Here is a tiny trained network, its code and every weight. The questions are about switching its units off for an input and a target symbol, where a switched-off unit gives its printed mean instead of its output.

import numpy as np


def w(rows, s, z=0):
    codes = np.array(rows[::2]) - 128.0
    scale = np.full(codes.shape[1], s)
    scale[-1] = z or s
    return codes * scale


def f(y):
    return y / 2 * (1 + np.tanh(0.7978845608 * (y + 0.044715 * y**3)))


def softmax(a):
    e = np.exp(a - a.max(-1, keepdims=True))
    return e / e.sum(-1, keepdims=True)


def log_softmax(a):
    a = a - a.max(-1, keepdims=True)
    return a - np.log(np.exp(a).sum(-1, keepdims=True))


def net(x, mask):
    ids = ['ΛΞΠαβγδεζμστ'.index(c) for c in x.split()]
    T = len(ids)
    res = E[ids] + P[:T]
    u = 0
    for l in range(2):
        r = res
        for j in range(3):
            rows = slice(2 * j, 2 * j + 2)
            q, k, v = (r @ M[l][rows].T for M in (Q, K, V))
            z = softmax(np.where(np.tri(T) > 0, q @ k.T / 2**0.5, -1e9)) @ v
            o = O[l][rows]
            res = res + np.where(mask[u + j], z, o[:, -1]) @ o[:, :-1]
        u += 3
        y = f(res @ A[l][:, :-1].T + A[l][:, -1])
        res = res + np.where(mask[u : u + 4], y, B[l][:, -1]) @ B[l][:, :-1]
        u += 4
    return log_softmax(res[-1] @ U[:, :-1].T + U[:, -1])


Q, K, V, O, A, B = {}, {}, {}, {}, {}, {}
E = w([
[144,79,96,103,142,147,80,102],'Λ',
[169,140,157,145,206,111,110,71],'Ξ',
[36,106,130,211,152,119,207,86],'Π',
[183,135,64,134,105,85,97,113],'α',
[198,92,131,118,174,238,173,130],'β',
[140,95,95,100,146,157,97,112],'γ',
[165,130,135,175,200,120,135,68],'δ',
[90,198,66,128,128,96,112,57],'ε',
[190,62,103,120,118,84,185,143],'ζ',
[114,200,140,7,133,120,130,163],'μ',
[118,68,124,126,210,41,124,76],'σ',
[111,81,22,100,162,138,152,133],'τ',
],0.019)
P = w([
[115,139,121,174,158,161,62,226],'0',
[125,143,123,164,166,161,71,201],'1',
[131,141,125,151,163,157,80,180],'2',
[141,137,125,145,157,150,91,156],'3',
[147,132,129,135,148,142,100,136],'4',
[152,132,133,126,141,134,109,113],'5',
[156,125,134,118,134,127,118,90],'6',
[165,122,136,108,126,120,128,70],'7',
[168,119,138,100,118,113,137,48],'8',
[175,115,140,92,112,106,145,24],'9',
[180,112,143,83,104,101,157,4],'10',
],0.013)
Q[0] = w([
[178,87,70,83,173,151,64,108],'0.h0',
[180,123,1,72,115,125,116,146],'0.h0',
[58,107,136,158,31,192,219,154],'0.h1',
[150,101,89,135,174,125,130,115],'0.h1',
[141,172,177,176,82,83,148,152],'0.h2',
[116,131,119,161,21,171,123,133],'0.h2',
],0.04)
K[0] = w([
[191,141,132,112,136,105,247,15],'0.h0',
[93,82,187,35,53,162,125,7],'0.h0',
[124,142,203,254,124,182,37,227],'0.h1',
[185,124,172,98,89,145,108,54],'0.h1',
[41,74,157,180,131,113,110,188],'0.h2',
[125,206,120,209,149,185,41,239],'0.h2',
],0.025)
V[0] = w([
[166,100,234,134,118,59,85,108],'0.h0',
[112,75,128,85,142,114,7,140],'0.h0',
[157,112,197,75,121,114,145,146],'0.h1',
[88,137,60,71,187,104,190,163],'0.h1',
[144,132,139,133,171,189,138,106],'0.h2',
[48,54,167,133,149,148,124,101],'0.h2',
],0.018)
O[0] = w([
[96,203,72,150,166,147,169,253,138],'0.h0',
[176,165,83,183,62,91,212,167,198],'0.h0',
[172,103,170,220,86,102,73,209,115],'0.h1',
[145,117,190,59,235,59,112,127,253],'0.h1',
[66,166,101,143,45,90,159,130,182],'0.h2',
[154,158,68,120,179,44,174,111,64],'0.h2',
],0.0073,0.0068)
A[0] = w([
[127,170,26,99,123,166,30,208,3],'0.n0',
[148,165,180,145,131,127,254,124,5],'0.n1',
[18,180,204,125,170,110,150,100,35],'0.n2',
[80,84,115,165,168,96,80,44,132],'0.n3',
],0.011,0.0044)
B[0] = w([
[61,115,246,113,136,122,163,79,159],'0.n0',
[159,110,198,93,91,114,80,122,169],'0.n1',
[128,101,158,203,40,104,63,109,190],'0.n2',
[148,162,132,111,121,118,157,199,254],'0.n3',
],0.013,0.0086)
Q[1] = w([
[142,87,164,238,129,169,104,207],'1.h0',
[67,82,93,40,25,95,133,119],'1.h0',
[112,155,81,86,127,78,78,46],'1.h1',
[142,225,117,109,105,53,251,63],'1.h1',
[170,9,140,113,165,53,182,69],'1.h2',
[160,48,139,134,112,126,147,41],'1.h2',
],0.025)
K[1] = w([
[155,86,138,94,123,149,112,193],'1.h0',
[95,176,147,165,66,153,133,93],'1.h0',
[105,206,132,129,128,115,92,103],'1.h1',
[151,172,61,210,158,108,137,69],'1.h1',
[118,3,123,155,135,112,159,152],'1.h2',
[131,47,119,161,114,146,160,95],'1.h2',
],0.033)
V[1] = w([
[105,94,133,127,94,153,104,126],'1.h0',
[117,95,92,93,137,118,112,184],'1.h0',
[160,195,88,185,134,99,119,74],'1.h1',
[176,78,114,98,147,158,90,88],'1.h1',
[148,254,135,81,141,157,43,130],'1.h2',
[135,129,116,134,178,140,103,44],'1.h2',
],0.0093)
O[1] = w([
[144,162,134,145,94,143,82,139,66],'1.h0',
[121,66,126,123,119,123,127,50,135],'1.h0',
[143,139,58,100,144,110,179,75,105],'1.h1',
[75,98,111,160,143,147,104,164,85],'1.h1',
[89,162,95,148,156,150,85,254,152],'1.h2',
[101,84,110,150,153,167,146,109,3],'1.h2',
],0.0058,0.005)
A[1] = w([
[108,121,152,43,162,185,90,105,4],'1.n0',
[143,140,25,199,142,215,159,79,126],'1.n1',
[45,211,136,123,203,170,75,46,162],'1.n2',
[127,134,97,93,135,254,134,66,136],'1.n3',
],0.016,0.0039)
B[1] = w([
[127,197,93,229,147,83,124,110,252],'1.n0',
[52,130,39,244,204,167,140,155,215],'1.n1',
[118,6,103,71,116,127,133,105,253],'1.n2',
[146,194,167,51,64,240,108,75,220],'1.n3',
],0.011,0.0052)
U = w([
[132,211,110,132,178,118,94,97,70],'Λ',
[68,208,195,175,172,126,212,154,76],'Ξ',
[121,163,113,219,57,82,181,141,113],'Π',
[94,134,101,119,153,108,97,86,88],'α',
[110,164,168,180,97,179,142,151,132],'β',
[58,134,132,139,126,106,162,172,94],'γ',
[102,152,71,194,144,113,123,128,162],'δ',
[111,141,2,83,55,77,32,177,186],'ε',
[227,47,101,168,144,155,89,176,252],'ζ',
[83,222,147,176,176,104,70,182,157],'μ',
[150,173,85,110,230,71,115,113,151],'σ',
[72,164,163,200,191,82,57,49,101],'τ',
],0.0066,0.0038)

Each question gives the input, a string of symbols that net reads in full, and the target symbol t.
The units are the heads (2 rows each of Q, K, V and O) and the neurons (one row each of A and B). Each row of codes is followed by its name. A weight is (code - 128) times the scale printed after its matrix; where a second scale follows, it is the last column's (O, A, B and U).
mask holds one flag per unit, layer by layer, with each layer's heads first. A switched-off unit (its flag False) gives its mean, the last column of its rows in O or B, instead of its output. The means were averaged over made-up inputs and are rounded, as every weight is.
A unit's drop is (log p(t) with every unit on - log p(t) with that unit switched off) / (log p(t) with every unit on - log p(t) with every unit switched off).
The circuit of an input: a set's keep is (log p(t) with only the set's units on - log p(t) with every unit switched off) / (log p(t) with every unit on - log p(t) with every unit switched off). Starting from the 12 units with the biggest drops (on a tie, the unit counted first), units are removed one at a time, each time the one whose removal leaves the highest keep (on an exact tie, the one counted first), for as long as the keep stays at least 0.8.
units of the circuit, in order: the units of the circuit, biggest drop first
unit that matters most: the unit with the biggest drop
top k neurons: the k neurons with the biggest drops, biggest first
top k neurons in layer l: the k neurons of layer l with the biggest drops, biggest first
heads that matter: for each layer, one digit per head in row order, 1 if its drop is at least 0.15 and else 0, layers parted by /
input ζ Π Λ, target μ: top 4 neurons : 0.n3, 0.n2, 1.n0, 1.n2
input ε τ α, target σ: unit that matters most : 0.h1
input γ μ ε γ σ α, target Ξ: heads that matter : 100 / 000
input μ ζ ε α Λ Π ζ α, target τ: heads that matter : 101 / 000
input ε Π Π Λ δ τ, target α: heads that matter : 110 / 000
input α ζ γ, target τ: heads that matter : 000 / 000
input α Ξ γ β ζ ζ δ γ γ, target δ: top 2 neurons in layer 0 : 0.n3, 0.n0
input β τ ε γ σ α γ, target β: units of the circuit, in order : 0.h2, 1.n3, 0.h1
input α α Λ, target β: units of the circuit, in order : 0.h2, 0.h1, 1.n3
input β Λ Ξ Ξ σ ζ ε δ, target ζ: units of the circuit, in order : 0.h0, 1.n2, 0.h2
input ε ε δ ζ Ξ μ δ γ, target α: top 3 neurons : 0.n0, 1.n2, 0.n3
input δ γ ε ζ α β α Π γ, target μ: units of the circuit, in order : 0.n3, 0.h0, 1.n0, 1.h2
input β β ζ μ β α σ Λ, target Ξ: units of the circuit, in order : 0.h0, 0.n0
input α ζ ζ μ Π Π τ γ β τ, target ε: unit that matters most : 0.h0
input γ ζ δ, target ζ: top 2 neurons : 1.n2, 0.n3
input δ γ τ Λ β α τ, target β: units of the circuit, in order : 0.h1, 1.n3, 0.h2
input τ ζ β δ γ, target α: heads that matter : 111 / 000
input γ α ε ε ε ζ ε μ Ξ, target μ: units of the circuit, in order : 0.h0, 1.h2
input μ ζ Ξ α α γ τ, target δ: top 2 neurons : 1.n1, 0.n3
input Ξ μ Λ Π μ Π β Π α σ ζ, target ζ: heads that matter : 011 / 000
input ε γ β μ τ Ξ δ σ σ Ξ, target σ: units of the circuit, in order : 0.h2, 1.h1
